(in the rows, 128 means zero)
Each row is followed by its class. Each block has new classes.
[133 120 119 108 129 133 122 151 134 119 115 125 135 143 128 126 129 132
 124 125 162 147 129 139 140]
z39
[122 132 125 119 154 153 136 144 103 128  93 113 149 129 121 113 128 106
 192 129 126 134 120 140 154]
Z668
[155 155  69 141  90  99 121 163  92 146 214 125 144 152 136 192 122 186
 142 134 174 112 141 124 112]
z39
[129 130 114 113 129 140 123 146 123 125 121 124 149 134 127 129 128 121
 120 129 139 129 119 124 122]
Z668
[132 119 118 100 137 127 112 149 114 119 110 133 158 156 146 137 120 154
 113 131 134 135 144 126 143]
z39
[133 114  93 142  70 144 118 160 178 110 140 117 147 142  93 177 136 126
 103 112 232 146  50 140 118]
Z668
[105 127 167 106 130 163 130 128 179 104  73 134 117 117  85  73 146  82
 130 115 152 139 114 148 164]
z39
[123  92 170 227  89 183  57 106 145 146 135 139 150 117  93 151 132 123
  97 116  69 110  13 102 153]
Z668
[133 135 108 144 107 128 110 137 118 128 149  91 143 149 116 156 138 151
 127 115 144 116 119 130 129]
z39
[121 122  98 134 106 146 139 155 167 115 122 113 156 138 118 158 144 109
 111 105 177 150  91 137 139]
Z668
[147 153  94 127 108 105 124 174 103 138 202 134 146 135 121 187 133 177
 139 134 200 111 137 130 119]
z39
[147 148 112 108 134 117 103 160  86 141 140 132 144 129 142 146 123 155
 143 140 156 107 168 123 141]
z39
[132 116 132 148 118 179  89 140 136 136 115 127 128 127  97 130 132 112
 121 120 154 135  97 134 166]
Z668
[115 120 126 142  79 132 104 140 129 136 128 136 136 134 125 146 123 135
 128 127 125 122 117 125 137]
z39
[137 146 110 116 123 132 117 149 105 123 147 130 126 126 103 142 127 150
 126 127 156 118 134 130 134]
z39
[133 148  89 110  95 159 115 183 158 108 121 112 152 144 108 168 132 130
 113 103 208 139  89 156 154]
Z668
[139 118 109 130 128 149 102 148 116 128  90 123 159 140 136 142 115 117
 114 119 126 140  98 125 156]
Z668
[141 135  83 132  97 129 110 252 123 135 151 113 161 142 131 196 115 161
 119 116 173 121 100 129 128]
z39
[129 138  93 126 118 152  97 160 137 126 105 126 163 135 119 147 118 126
 116 122 159 123  98 131 153]
Z668
[121 135 119 144 102 140 105 140 142 126 154 128 139 132 111 161 135 135
 128 129 166 122 114 145 141]
z39
[124 106 114 128 135 157 123 152 166 113  72 132 142 135  97 140 133 105
 108 108 148 138  66 130 155]
z39
[142 135 100 111 120 137 114 168 143 126 137 115 144 137 117 169 130 139
 125 121 185 132 115 137 136]
z39
[135 128 118 105 101 138 123 181 141 125 148 125 132 135 105 140 132 156
 130 126 203 129 130 138 151]
z39
[136 174 168  63 161  96 111 130  79 140 132 145  88 105 126  64 126 146
 174 155 158 113 244 125 147]
Z668
[139 130 105 145 134 120 110 143  87 139 139 129 138 134 139 160 117 149
 125 130 104 117 139 123 131]
z39
[116 122 113  89 109 159 140 159 184  95  52 113 140 145 101 119 133  91
 112 102 205 147  90 140 156]
z39
[130 128 112 105 137 136 117 140 117 124 118 121 137 124 129 129 125 127
 136 130 146 132 135 133 146]
Z668
[139 135 124  91 128 145 116 179 128 123  86 128 171 137 118 130 117 139
 135 115 172 135 131 129 160]
z39
[137 122 113 121 115 144 101 155 125 118 120 132 140 131 127 153 117 138
 118 122 139 125 108 128 160]
Z668
[133 106 129 166 133 134 114 109 106 135 155 133 149 125 140 152  81 137
 128 125  69 124  70 115 125]
z39
[129 129 127 124 111 135 112 153 131 128 135 135 140 129 114 146 128 135
 130 126 161 138 144 141 148]
z39
[130 134 116 111 116 130 133 149 132 129 144 125 128 128 113 152 136 155
 140 127 166 134 123 143 129]
z39
[136 154  88  88 143 101 141 184  95 149 131 127 124 120 145 146 129 155
 153 133 176 126 181 128 129]
z39
[116 160 118  94  88 152  96 187 158 130 168 140 136 120  96 140 129 150
 131 127 251 111 132 148 159]
Z668

Each row is followed by its class. Each block has new classes.
[131 134 151 140 130 132 115 130 130 127 128 139 132 135 134 120 121 134
 131 133 114 131 137 116 127]
z876
[124 126 117 126 135 125 133 126 130 131 133 127 130 131 128 131 121 123
 127 127 168 132 122 127 130]
z876
[123 125  89 137 131 129 154 116 120 134 121 116 127 128 122 153 121 132
 124 128 137 142 107 145 133]
z876
[127 124 124 123 129 130 136 133 128 136 125 129 126 131 127 131 123 128
 140 123 130 121 128 133 126]
z142
[129 109  95 133 128 125 131 117 129 117 129 124 129 126 124 145 130 133
 120 119 131 134 113 104 126]
z876
[137 129 129 134 129 128 117 131 129 118 135 128 129 131 133 124 131 137
 126 131 124 122 124 119 124]
Z497
[134 135 176 130 121 134 109 146 141 139 131 140 126 141 124  99 115 128
 142 136 136 110 174 114 125]
z876
[145 127 176 124 123 129  94 146 133 122 131 137 126 124 126 103 144 127
 135 133 120 110 168 112 121]
z876
[119 125  98 131 134 137 147 117 122 140 125 125 132 127 129 142 116 124
 128 127 133 134 117 141 132]
z876
[127 127 102 127 131 128 138 122 123 127 126 123 129 125 127 132 122 126
 126 125 137 138 117 132 137]
z876
[130 144 139 130 134 127 134 118 125 119 117 134 125 126 128 126 131 123
 121 131 129 131 130 124 126]
Z497
[129 127 108 126 129 127 122 119 127 114 134 122 127 119 130 136 129 143
 121 122 122 131 109 124 133]
z142
[133 124 118 122 128 129 122 126 127 128 124 120 132 120 134 131 140 134
 125 120 131 125 124 123 126]
z142
[132 131 139 113 129 127 118 132 125 108 133 128 128 117 129 127 154 132
 127 126 124 123 127 118 124]
z142
[127 133 142 129 127 128 123 131 129 131 122 128 129 126 123 120 128 125
 129 132 129 122 144 124 119]
z876
[114 121  86 117 132 137 147 121 119 132 125 120 128 119 124 149 131 117
 129 126 130 127 102 142 122]
z876
[132 129  93 139 130 123 127 110 129 110 138 126 127 131 119 139 132 134
 116 124 130 144  89 120 136]
z142
[126 133 173 129 123 130  98 140 137 138 130 133 131 138 130 114 122 126
 142 135 123 112 151 125 125]
z876
[130 114 100 129 129 129 145 124 121 150 114 118 132 112 125 144 139 121
 124 124 134 131 103 139 124]
z876
[131 130 138 133 128 129 121 131 131 134 133 131 133 131 131 117 124 126
 131 138 135 111 144 125 135]
Z497
[132 128 144 131 128 122 113 131 134 120 131 135 128 134 128 114 129 131
 134 137 124 123 138 119 128]
z876
[122 131 175 123 120 136 122 141 134 136 114 129 127 128 124 116 128 120
 142 132 131 112 159 125 125]
z876
[132 132 106 133 134 113 134 100 120 115 138 128 131 131 126 135 130 136
 116 124 127 145 109 143 131]
Z497
[126 136 146 128 132 132 120 134 134 129 130 119 129 131 125 123 133 119
 128 129 130 121 130 121 120]
z876

Each row is followed by its class.
[123 120 132 107 134 166 118  95 137 145  96 120 105 124 122  98 145 113
 118 106  84 154  95 141 121]
z672
[118 119 148 124 164 132 118  48 114 103 113 145 145 121 112  98 128 148
  92 100 123 154 116 125  93]
Z715
[140 109 128 141 147 147 128 113  97 110  89 125 119 119 138 123 157 124
 112 125 134 125 135 114 111]
z905
[144 127 137 135 155 135 136 110  94 124 115 115 107 105 137 141 136 124
 133 139 145 138 121 114 120]
Z898
[123 138 143 128 133 144 137 104 129 137 131 114 113 137 118 122 126 110
 136 116 144 156 119 118 135]
z905
[131 124 139 128 135 113 125  97 133 111 124 119 139 132 116 110 131 127
 112 121 136 138 145 122 124]
Z425
